Here is a tiny trained network, its code and every weight. The questions are about switching its units off for an input and a target symbol, where a switched-off unit gives its printed mean instead of its output.

import numpy as np


def w(rows, s, z=0):
    codes = np.array(rows[::2]) - 128.0
    scale = np.full(codes.shape[1], s)
    scale[-1] = z or s
    return codes * scale


def f(y):
    return y / 2 * (1 + np.tanh(0.7978845608 * (y + 0.044715 * y**3)))


def softmax(a):
    e = np.exp(a - a.max(-1, keepdims=True))
    return e / e.sum(-1, keepdims=True)


def log_softmax(a):
    a = a - a.max(-1, keepdims=True)
    return a - np.log(np.exp(a).sum(-1, keepdims=True))


def net(x, mask):
    ids = ['αβγεζηθλξπστφψω'.index(c) for c in x.split()]
    T = len(ids)
    res = E[ids] + P[:T]
    u = 0
    for l in range(2):
        q, k, v = (res @ M[l].T for M in (Q, K, V))
        z = softmax(np.where(np.tri(T) > 0, q @ k.T / 3**0.5, -1e9)) @ v
        res = res + np.where(mask[u], z, O[l][:, -1]) @ O[l][:, :-1]
        u += 1
        y = f(res @ A[l][:, :-1].T + A[l][:, -1])
        res = res + np.where(mask[u : u + 12], y, B[l][:, -1]) @ B[l][:, :-1]
        u += 12
    return log_softmax(res[-1] @ U[:, :-1].T + U[:, -1])


Q, K, V, O, A, B = {}, {}, {}, {}, {}, {}
E = w([
[98,122,134],'α',
[113,136,140],'β',
[208,79,109],'γ',
[145,198,190],'ε',
[73,159,58],'ζ',
[116,213,104],'η',
[115,138,138],'θ',
[117,141,139],'λ',
[164,153,97],'ξ',
[96,7,104],'π',
[103,178,181],'σ',
[63,124,86],'τ',
[162,242,147],'φ',
[41,129,202],'ψ',
[224,105,225],'ω',
],0.019)
P = w([
[59,30,24],'0',
[52,119,63],'1',
[37,174,74],'2',
[19,214,83],'3',
[3,229,91],'4',
[2,232,80],'5',
],0.0032)
Q[0] = w([
[172,1,36],'0.h0',
[37,134,122],'0.h0',
[65,93,201],'0.h0',
],0.0099)
K[0] = w([
[119,86,44],'0.h0',
[109,106,158],'0.h0',
[11,111,243],'0.h0',
],0.012)
V[0] = w([
[136,129,33],'0.h0',
[158,96,132],'0.h0',
[3,167,184],'0.h0',
],0.0062)
O[0] = w([
[221,158,78,147],'0.h0',
[82,253,124,86],'0.h0',
[104,64,220,250],'0.h0',
],0.006,0.0019)
A[0] = w([
[108,98,132,3],'0.n0',
[230,133,162,86],'0.n1',
[88,146,184,96],'0.n2',
[101,116,41,33],'0.n3',
[73,102,59,20],'0.n4',
[130,120,122,37],'0.n5',
[148,49,92,198],'0.n6',
[220,64,69,95],'0.n7',
[147,191,9,35],'0.n8',
[110,146,155,99],'0.n9',
[121,202,127,209],'0.n10',
[138,143,147,87],'0.n11',
],0.012,0.0057)
B[0] = w([
[156,170,235,102],'0.n0',
[175,104,228,174],'0.n1',
[190,158,87,197],'0.n2',
[107,191,194,172],'0.n3',
[95,178,254,157],'0.n4',
[166,105,190,94],'0.n5',
[71,117,95,218],'0.n6',
[123,55,111,222],'0.n7',
[50,172,189,254],'0.n8',
[152,137,112,141],'0.n9',
[123,168,26,244],'0.n10',
[138,156,139,110],'0.n11',
],0.0072,0.0045)
Q[1] = w([
[37,221,185],'1.h0',
[68,253,88],'1.h0',
[192,202,178],'1.h0',
],0.0057)
K[1] = w([
[254,63,156],'1.h0',
[179,193,211],'1.h0',
[142,125,124],'1.h0',
],0.0066)
V[1] = w([
[243,151,154],'1.h0',
[212,60,173],'1.h0',
[51,71,254],'1.h0',
],0.0053)
O[1] = w([
[219,24,80,2],'1.h0',
[221,2,153,17],'1.h0',
[111,59,153,168],'1.h0',
],0.0041,0.0034)
A[1] = w([
[106,165,75,46],'1.n0',
[173,114,129,14],'1.n1',
[183,160,198,3],'1.n2',
[130,50,122,254],'1.n3',
[71,179,86,56],'1.n4',
[250,70,119,42],'1.n5',
[73,116,121,77],'1.n6',
[178,102,185,61],'1.n7',
[129,132,150,53],'1.n8',
[128,129,129,14],'1.n9',
[108,97,54,163],'1.n10',
[158,92,84,215],'1.n11',
],0.015,0.0066)
B[1] = w([
[197,71,118,185],'1.n0',
[68,54,118,122],'1.n1',
[107,38,107,140],'1.n2',
[194,145,236,184],'1.n3',
[159,65,92,247],'1.n4',
[54,150,98,139],'1.n5',
[59,92,144,177],'1.n6',
[139,76,67,139],'1.n7',
[129,103,79,117],'1.n8',
[164,2,118,113],'1.n9',
[189,29,163,187],'1.n10',
[172,158,163,152],'1.n11',
],0.0079,0.011)
U = w([
[146,104,133,101],'α',
[139,113,131,156],'β',
[117,246,169,238],'γ',
[145,114,126,179],'ε',
[142,110,133,128],'ζ',
[91,73,196,67],'η',
[135,107,134,104],'θ',
[158,1,133,2],'λ',
[132,104,143,77],'ξ',
[186,52,48,47],'π',
[194,171,96,140],'σ',
[81,186,232,139],'τ',
[222,115,213,157],'φ',
[138,110,145,132],'ψ',
[44,103,88,169],'ω',
],0.01,0.0075)

Each question gives the input, a string of symbols that net reads in full, and the target symbol t.
The units are the heads (3 rows each of Q, K, V and O) and the neurons (one row each of A and B). Each row of codes is followed by its name. A weight is (code - 128) times the scale printed after its matrix; where a second scale follows, it is the last column's (O, A, B and U).
mask holds one flag per unit, layer by layer, with each layer's heads first. A switched-off unit (its flag False) gives its mean, the last column of its rows in O or B, instead of its output. The means were averaged over made-up inputs and are rounded, as every weight is.
A unit's drop is (log p(t) with every unit on - log p(t) with that unit switched off) / (log p(t) with every unit on - log p(t) with every unit switched off).
The circuit of an input: a set's keep is (log p(t) with only the set's units on - log p(t) with every unit switched off) / (log p(t) with every unit on - log p(t) with every unit switched off). Starting from the 12 units with the biggest drops (on a tie, the unit counted first), units are removed one at a time, each time the one whose removal leaves the highest keep (on an exact tie, the one counted first), for as long as the keep stays at least 0.8.
units of the circuit, in order: the units of the circuit, biggest drop first
k most important neurons: the k neurons with the biggest drops, biggest first
k most important neurons of layer l: the k neurons of layer l with the biggest drops, biggest first
drop of u: that unit's drop, to one decimal
input φ σ γ γ, target φ: units of the circuit, in order	[0.n7, 1.n3]
input ξ φ γ ω σ, target φ: units of the circuit, in order	[1.h0, 0.n1, 1.n3]
input λ θ ψ η α, target τ: 2 most important neurons of layer 1	[1.n4, 1.n0]
input ψ β λ γ, target φ: units of the circuit, in order	[0.n7, 1.n3, 1.n11]
input ψ β α, target τ: units of the circuit, in order	[0.h0, 1.n4, 0.n10, 1.n10]
input λ π ψ γ ω, target λ: 4 most important neurons	[1.n2, 1.n7, 0.n1, 0.n10]
input ξ ζ β ξ, target π: units of the circuit, in order	[0.n10, 1.n0, 1.n3, 0.h0]
input ζ γ λ β ω, target λ: 3 most important neurons	[1.n2, 0.n1, 1.n7]
input β ω τ α, target φ: units of the circuit, in order	[1.h0, 0.n1, 1.n3]
input α γ ζ ξ, target π: units of the circuit, in order	[1.n4, 0.n10, 1.n0, 0.h0]
input ψ π ψ λ, target τ: 2 most important neurons of layer 1	[1.n4, 1.n0]
input α β ω θ, target φ: 2 most important neurons of layer 0	[0.n1, 0.n10]
input ψ ψ φ ω ξ, target φ: 4 most important neurons of layer 0	[0.n1, 0.n10, 0.n8, 0.n2]
input ψ γ ξ ω α ψ, target φ: 2 most important neurons	[0.n1, 1.n3]
input ω α λ, target φ: most important neuron of layer 0	[0.n1]
input τ ω φ θ, target φ: drop of 0.n1	0.8
input ζ ζ γ ζ π η, target π: drop of 1.n0	0.2
input ψ ω λ λ, target φ: drop of 0.n1	0.5
input λ λ η, target π: drop of 0.n1	0.1
